Here is a tiny trained network, its code and every weight. The questions are about switching its units off for an input and a target symbol, where a switched-off unit gives its printed mean instead of its output.

import numpy as np


def w(rows, s, z=0):
    codes = np.array(rows[::2]) - 128.0
    scale = np.full(codes.shape[1], s)
    scale[-1] = z or s
    return codes * scale


def f(y):
    return np.maximum(y, 0)


def softmax(a):
    e = np.exp(a - a.max(-1, keepdims=True))
    return e / e.sum(-1, keepdims=True)


def log_softmax(a):
    a = a - a.max(-1, keepdims=True)
    return a - np.log(np.exp(a).sum(-1, keepdims=True))


def net(x, mask):
    ids = ['αβγδεζηθμπστφψω'.index(c) for c in x.split()]
    T = len(ids)
    res = E[ids] + P[:T]
    q, k, v = (res @ M[0].T for M in (Q, K, V))
    z = softmax(np.where(np.tri(T) > 0, q @ k.T / 3**0.5, -1e9)) @ v
    res = res + np.where(mask[0], z, O[0][:, -1]) @ O[0][:, :-1]
    y = f(res @ A[0][:, :-1].T + A[0][:, -1])
    res = res + np.where(mask[1:25], y, B[0][:, -1]) @ B[0][:, :-1]
    return log_softmax(res[-1] @ U[:, :-1].T + U[:, -1])


Q, K, V, O, A, B = {}, {}, {}, {}, {}, {}
E = w([
[173,93,142,103],'α',
[142,106,150,130],'β',
[166,143,101,130],'γ',
[101,155,135,171],'δ',
[120,109,164,144],'ε',
[144,157,101,147],'ζ',
[126,141,130,150],'η',
[177,110,126,105],'θ',
[132,124,141,141],'μ',
[116,130,149,154],'π',
[156,127,125,129],'σ',
[186,127,102,112],'τ',
[123,157,116,160],'φ',
[70,170,148,3],'ψ',
[146,138,123,142],'ω',
],0.011)
P = w([
[136,128,131,124],'0',
[167,121,133,171],'1',
[172,157,160,142],'2',
[75,66,74,100],'3',
[112,141,137,67],'4',
[214,134,197,199],'5',
[255,240,232,137],'6',
],0.0075)
Q[0] = w([
[200,250,254,104],'h1',
[115,164,153,21],'h1',
[42,191,149,6],'h1',
],0.037)
K[0] = w([
[84,208,165,4],'h1',
[156,204,208,158],'h1',
[232,201,217,141],'h1',
],0.038)
V[0] = w([
[53,251,44,218],'h1',
[207,146,86,148],'h1',
[205,189,3,45],'h1',
],0.02)
O[0] = w([
[150,135,254,69,3],'h1',
[139,107,158,180,182],'h1',
[123,5,167,130,250],'h1',
],0.022,0.003)
A[0] = w([
[187,202,191,164,205],'n1',
[129,127,127,128,120],'n2',
[128,126,126,128,106],'n3',
[97,182,152,2,5],'n4',
[87,120,83,128,74],'n5',
[178,91,197,185,37],'n6',
[161,138,83,179,41],'n7',
[160,90,157,230,90],'n8',
[192,184,170,157,2],'n9',
[188,145,192,187,227],'n10',
[125,118,138,99,58],'n11',
[76,98,134,138,79],'n12',
[204,242,247,115,104],'n13',
[102,111,98,123,79],'n14',
[148,191,88,157,117],'n15',
[181,97,107,87,125],'n16',
[129,128,127,127,120],'n17',
[171,190,92,157,128],'n18',
[226,147,240,190,111],'n19',
[112,195,90,94,25],'n20',
[123,191,99,130,42],'n21',
[94,61,128,114,57],'n22',
[154,120,119,199,76],'n23',
[135,138,89,164,46],'n24',
],0.0083)
B[0] = w([
[196,178,184,104,230],'n1',
[129,129,127,129,128],'n2',
[127,130,129,126,128],'n3',
[38,192,154,192,154],'n4',
[114,130,176,113,175],'n5',
[22,126,155,89,206],'n6',
[147,91,193,127,186],'n7',
[174,128,128,192,230],'n8',
[83,108,115,218,145],'n9',
[149,195,47,158,255],'n10',
[149,146,110,118,130],'n11',
[120,145,118,101,155],'n12',
[102,3,36,100,251],'n13',
[108,140,159,124,157],'n14',
[76,154,105,107,200],'n15',
[125,142,118,144,158],'n16',
[123,134,131,128,128],'n17',
[70,157,121,114,199],'n18',
[162,129,222,123,253],'n19',
[194,73,152,111,153],'n20',
[188,105,98,100,157],'n21',
[99,169,131,103,185],'n22',
[117,92,96,138,185],'n23',
[147,97,178,131,171],'n24',
],0.036,0.0095)
U = w([
[135,129,24,93,123],'α',
[12,136,118,71,254],'β',
[118,230,84,127,230],'γ',
[53,153,71,200,41],'δ',
[166,170,145,41,97],'ε',
[219,186,160,154,187],'ζ',
[192,89,145,183,81],'η',
[162,130,223,94,82],'θ',
[252,109,103,100,159],'μ',
[71,80,171,150,35],'π',
[112,58,55,131,50],'σ',
[124,131,123,121,148],'τ',
[179,143,62,174,248],'φ',
[152,40,147,59,35],'ψ',
[95,201,198,167,60],'ω',
],0.0039,0.0048)

Each question gives the input, a string of symbols that net reads in full, and the target symbol t.
The units are the heads (3 rows each of Q, K, V and O) and the neurons (one row each of A and B). Each row of codes is followed by its name. A weight is (code - 128) times the scale printed after its matrix; where a second scale follows, it is the last column's (O, A, B and U).
mask holds one flag per unit, heads first, then neurons. A switched-off unit (its flag False) gives its mean, the last column of its rows in O or B, instead of its output. The means were averaged over made-up inputs and are rounded, as every weight is.
A unit's drop is (log p(t) with every unit on - log p(t) with that unit switched off) / (log p(t) with every unit on - log p(t) with every unit switched off).
The circuit of an input: a set's keep is (log p(t) with only the set's units on - log p(t) with every unit switched off) / (log p(t) with every unit on - log p(t) with every unit switched off). Starting from the 12 units with the biggest drops (on a tie, the unit counted first), units are removed one at a time, each time the one whose removal leaves the highest keep (on an exact tie, the one counted first), for as long as the keep stays at least 0.8.
circuit, biggest first: the units of the circuit, biggest drop first
unit that matters most: the unit with the biggest drop
k most important neurons: the k neurons with the biggest drops, biggest first
input φ η β ζ β α, target θ: unit that matters most : n19
input π τ π α ψ ε α, target β: 3 most important neurons : (n10 n8 n1)
input α α φ ε π, target ψ: circuit, biggest first : (n13 h1)
input θ ω ω, target η: circuit, biggest first : (h1 n8 n7)
input ε τ θ γ τ, target η: circuit, biggest first : (h1 n8 n6 n10)
input γ μ β ω δ τ γ, target σ: circuit, biggest first : (n13 h1)
input φ ω α θ ω, target π: circuit, biggest first : (h1 n10 n7 n1)
input ψ φ ε, target β: circuit, biggest first : (h1 n8)
input β φ β π β θ, target α: circuit, biggest first : (h1 n13 n19)
input ε ζ β σ δ θ, target φ: 2 most important neurons : (n19 n13)
input ζ π γ, target θ: circuit, biggest first : (h1 n19)
input ε θ ω α ψ μ, target β: circuit, biggest first : (h1 n22)
input θ φ β σ ε, target β: 2 most important neurons : (n15 n18)
input μ θ μ θ γ, target γ: circuit, biggest first : (h1 n13 n19)
input δ δ δ μ τ η τ, target δ: 2 most important neurons : (n8 n6)
input ε ζ μ φ σ δ, target ψ: 4 most important neurons : (n13 n19 n1 n6)
input β τ δ, target β: most important neuron : (n15)
input σ φ ω μ, target ψ: 3 most important neurons : (n13 n19 n1)
input τ δ ω ω, target σ: 3 most important neurons : (n13 n4 n9)
input β μ φ τ, target γ: 2 most important neurons : (n13 n19)
input γ φ β α φ π ε, target ψ: 2 most important neurons : (n13 n19)
input θ β δ γ, target β: 2 most important neurons : (n15 n18)
